Below is a small trained network, with its code and all its weights. Each question gives an input and a class and asks what happens when units are switched off, that is, made to give their printed mean instead of their output.

import numpy as np


def w(rows, s, z=0):
    codes = np.array(rows[::2]) - 128.0
    scale = np.full(codes.shape[1], s)
    scale[-1] = z or s
    return codes * scale


def f(y):
    return y / 2 * (1 + np.tanh(0.7978845608 * (y + 0.044715 * y**3)))


def log_softmax(a):
    a = a - a.max(-1, keepdims=True)
    return a - np.log(np.exp(a).sum(-1, keepdims=True))


def net(x, mask):
    res = np.array(x, float).reshape(1, 4) / 4 @ E
    y = f(res @ A[0][:, :-1].T + A[0][:, -1])
    res = res + np.where(mask, y, B[0][:, -1]) @ B[0][:, :-1]
    return log_softmax(res[-1] @ U[:, :-1].T + U[:, -1])


A, B = {}, {}
E = w([
[211,102,99,145,221,15,247],'x0',
[198,110,116,52,198,255,147],'x1',
[178,25,243,81,117,78,42],'x2',
[98,184,72,21,207,59,41],'x3',
],0.006)
A[0] = w([
[217,113,106,56,188,230,136,64],'n0',
[221,125,82,145,197,59,218,128],'n1',
[91,167,87,39,193,60,58,116],'n2',
[67,211,21,166,124,190,188,3],'n3',
[97,163,93,45,176,74,73,131],'n4',
[157,79,195,206,73,165,183,50],'n5',
[49,157,131,114,66,229,58,125],'n6',
[177,34,243,76,113,92,59,57],'n7',
[41,140,138,209,79,3,103,136],'n8',
[155,95,180,205,76,173,185,55],'n9',
],0.0065,0.00071)
B[0] = w([
[150,177,217,26,46,150,229,219],'n0',
[20,35,209,99,160,36,65,231],'n1',
[157,71,37,168,82,207,134,223],'n2',
[167,217,153,201,220,65,59,222],'n3',
[154,70,42,161,87,197,131,204],'n4',
[150,86,45,170,105,185,115,206],'n5',
[13,38,216,101,179,25,71,231],'n6',
[211,252,116,230,238,87,58,254],'n7',
[185,179,195,12,25,199,255,226],'n8',
[139,86,53,167,117,169,110,196],'n9',
],0.0066,0.006)
U = w([
[32,32,187,114,160,61,102,251],'0',
[181,251,119,187,191,104,96,8],'1',
[149,52,10,151,92,196,132,178],'2',
[154,185,196,37,65,157,195,76],'3',
],0.012,0.00025)

Each question gives the input, the list of numbers given to net, and the class t.
The units are the neurons (one row each of A and B). Each row of codes is followed by its name. A weight is (code - 128) times the scale printed after its matrix; where a second scale follows, it is the last column's (A, B and U).
mask holds one flag per neuron, in row order. A switched-off neuron (its flag False) gives its mean, the last column of its row in B, instead of its output. The means were averaged over made-up inputs and are rounded, as every weight is.
A unit's drop is (log p(t) with every unit on - log p(t) with that unit switched off) / (log p(t) with every unit on - log p(t) with every unit switched off).
The circuit of an input: a set's keep is (log p(t) with only the set's units on - log p(t) with every unit switched off) / (log p(t) with every unit on - log p(t) with every unit switched off). Starting from all 10 units, units are removed one at a time, each time the one whose removal leaves the highest keep (on an exact tie, the one counted first), for as long as the keep stays at least 0.8.
circuit, biggest first: the units of the circuit, biggest drop first
unit that matters most: the unit with the biggest drop
k most important neurons: the k neurons with the biggest drops, biggest first
drop of u: that unit's drop, to one decimal
input [-4,-3,6,0], class 1: unit that matters most	n7
input [-5,1,-2,-1], class 0: 2 most important neurons	n6, n7
input [-7,-8,3,-5], class 3: 3 most important neurons	n8, n1, n3
input [4,3,3,7], class 2: 2 most important neurons	n2, n4
input [-2,4,5,-7], class 2: 3 most important neurons	n5, n3, n9
input [7,4,-5,-3], class 0: 2 most important neurons	n1, n7
input [-5,0,-3,7], class 2: 4 most important neurons	n2, n4, n1, n7
input [4,6,1,-1], class 3: 2 most important neurons	n0, n6
input [7,4,8,5], class 1: 2 most important neurons	n7, n6
input [-5,-1,-5,5], class 0: 2 most important neurons	n6, n7
input [-5,2,0,6], class 2: 2 most important neurons	n2, n1
input [4,2,-2,-2], class 0: 3 most important neurons	n1, n7, n8
input [1,5,8,-3], class 1: drop of n7	0.9
input [2,-1,6,2], class 1: drop of n9	0.0
input [8,6,5,-7], class 0: drop of n5	-0.1
input [7,0,-5,8], class 2: circuit, biggest first	n2
